Below are the code and all the weights of a small trained network. Each question names an input and a target symbol and asks about switching units off, where a switched-off unit gives its printed mean instead of its output.

import numpy as np


def w(rows, s, z=0):
    codes = np.array(rows[::2]) - 128.0
    scale = np.full(codes.shape[1], s)
    scale[-1] = z or s
    return codes * scale


def f(y):
    return y / 2 * (1 + np.tanh(0.7978845608 * (y + 0.044715 * y**3)))


def softmax(a):
    e = np.exp(a - a.max(-1, keepdims=True))
    return e / e.sum(-1, keepdims=True)


def log_softmax(a):
    a = a - a.max(-1, keepdims=True)
    return a - np.log(np.exp(a).sum(-1, keepdims=True))


def net(x, mask):
    ids = ['ΞΩαελστψ'.index(c) for c in x.split()]
    T = len(ids)
    res = E[ids] + P[:T]
    q, k, v = (res @ M[0].T for M in (Q, K, V))
    z = softmax(np.where(np.tri(T) > 0, q @ k.T / 4**0.5, -1e9)) @ v
    res = res + np.where(mask[0], z, O[0][:, -1]) @ O[0][:, :-1]
    y = f(res @ A[0][:, :-1].T + A[0][:, -1])
    res = res + np.where(mask[1:17], y, B[0][:, -1]) @ B[0][:, :-1]
    return log_softmax(res[-1] @ U[:, :-1].T + U[:, -1])


Q, K, V, O, A, B = {}, {}, {}, {}, {}, {}
E = w([
[206,142,152],'Ξ',
[86,57,159],'Ω',
[183,46,129],'α',
[50,81,120],'ε',
[60,48,153],'λ',
[234,151,164],'σ',
[108,34,192],'τ',
[251,211,122],'ψ',
],0.016)
P = w([
[143,154,114],'0',
[43,231,238],'1',
[91,184,230],'2',
[254,72,59],'3',
[152,138,124],'4',
[23,201,236],'5',
[123,149,126],'6',
],0.0082)
Q[0] = w([
[123,175,90],'h0',
[185,48,10],'h0',
[144,111,46],'h0',
[61,242,239],'h0',
],0.012)
K[0] = w([
[128,85,176],'h0',
[69,236,209],'h0',
[63,189,105],'h0',
[195,23,1],'h0',
],0.0084)
V[0] = w([
[177,82,227],'h0',
[50,125,151],'h0',
[48,61,84],'h0',
[143,203,2],'h0',
],0.012)
O[0] = w([
[96,253,99,240],'h0',
[63,120,162,123],'h0',
[180,124,250,100],'h0',
[175,38,85,2],'h0',
],0.012,0.0041)
A[0] = w([
[160,140,154,167],'n0',
[210,145,122,227],'n1',
[179,88,93,76],'n2',
[68,87,111,225],'n3',
[89,96,170,45],'n4',
[141,169,52,26],'n5',
[53,83,56,106],'n6',
[205,92,150,169],'n7',
[65,211,152,37],'n8',
[214,247,120,253],'n9',
[225,136,236,84],'n10',
[98,99,158,160],'n11',
[190,99,77,73],'n12',
[173,20,128,124],'n13',
[66,18,137,29],'n14',
[115,224,120,20],'n15',
],0.011,0.005)
B[0] = w([
[79,159,84,155],'n0',
[27,83,33,166],'n1',
[150,95,215,152],'n2',
[119,117,78,176],'n3',
[113,189,101,166],'n4',
[121,152,115,196],'n5',
[202,75,179,193],'n6',
[64,23,211,138],'n7',
[253,58,131,235],'n8',
[49,32,188,254],'n9',
[93,208,30,215],'n10',
[114,188,100,169],'n11',
[174,119,211,168],'n12',
[118,235,71,143],'n13',
[75,25,172,155],'n14',
[244,125,53,199],'n15',
],0.0057,0.014)
U = w([
[82,149,83,165],'Ξ',
[140,156,177,115],'Ω',
[102,136,140,32],'α',
[2,82,193,193],'ε',
[121,211,151,176],'λ',
[89,205,55,3],'σ',
[177,138,196,120],'τ',
[103,42,150,145],'ψ',
],0.0068,0.0051)

Each question gives the input, a string of symbols that net reads in full, and the target symbol t.
The units are the heads (4 rows each of Q, K, V and O) and the neurons (one row each of A and B). Each row of codes is followed by its name. A weight is (code - 128) times the scale printed after its matrix; where a second scale follows, it is the last column's (O, A, B and U).
mask holds one flag per unit, heads first, then neurons. A switched-off unit (its flag False) gives its mean, the last column of its rows in O or B, instead of its output. The means were averaged over made-up inputs and are rounded, as every weight is.
A unit's drop is (log p(t) with every unit on - log p(t) with that unit switched off) / (log p(t) with every unit on - log p(t) with every unit switched off).
The circuit of an input: a set's keep is (log p(t) with only the set's units on - log p(t) with every unit switched off) / (log p(t) with every unit on - log p(t) with every unit switched off). Starting from the 12 units with the biggest drops (on a tie, the unit counted first), units are removed one at a time, each time the one whose removal leaves the highest keep (on an exact tie, the one counted first), for as long as the keep stays at least 0.8.
units of the circuit, in order: the units of the circuit, biggest drop first
unit that matters most: the unit with the biggest drop
top k neurons: the k neurons with the biggest drops, biggest first
drop of u: that unit's drop, to one decimal
input ε Ξ τ ψ, target Ξ: top 3 neurons => [n9 n1 n15]
input ε τ ε λ, target τ: units of the circuit, in order => [h0 n8 n15]
input ε ε α, target λ: top 2 neurons => [n10 n9]
input Ω σ ψ τ ε ε, target τ: units of the circuit, in order => [n8 h0 n15]
input Ξ ε ψ, target Ξ: units of the circuit, in order => [h0 n1]
input α ε ε α, target ε: unit that matters most => n7
input ε ε ε ε, target ε: top 2 neurons => [n15 n14]
input ε ε Ξ, target ε: top 2 neurons => [n7 n15]
input ε ψ Ξ τ ψ τ, target τ: units of the circuit, in order => [h0 n8]
input ψ ε ε λ ε ψ Ξ, target ε: top 3 neurons => [n9 n8 n15]
input ψ ε ψ ε ψ, target ψ: top 2 neurons => [n9 n10]
input ε ε ψ ε, target ε: top 2 neurons => [n15 n8]
input ε σ τ ε ε ψ, target ε: top 2 neurons => [n9 n7]
input Ξ ε ψ Ω, target ε: unit that matters most => h0
input τ Ξ ε, target τ: top 3 neurons => [n8 n15 n10]
input ε τ ψ ψ ε ψ σ, target ε: top 2 neurons => [n9 n8]
input λ λ ε ε α, target λ: drop of n6 => 0.1
input λ ε Ξ ψ, target ε: drop of n10 => -0.1
input ε Ξ τ σ Ξ σ, target σ: top 2 neurons => [n15 n5]
input λ σ λ λ ε Ω, target λ: drop of n10 => 0.2
input Ξ ε ε λ, target ε: units of the circuit, in order => [h0]
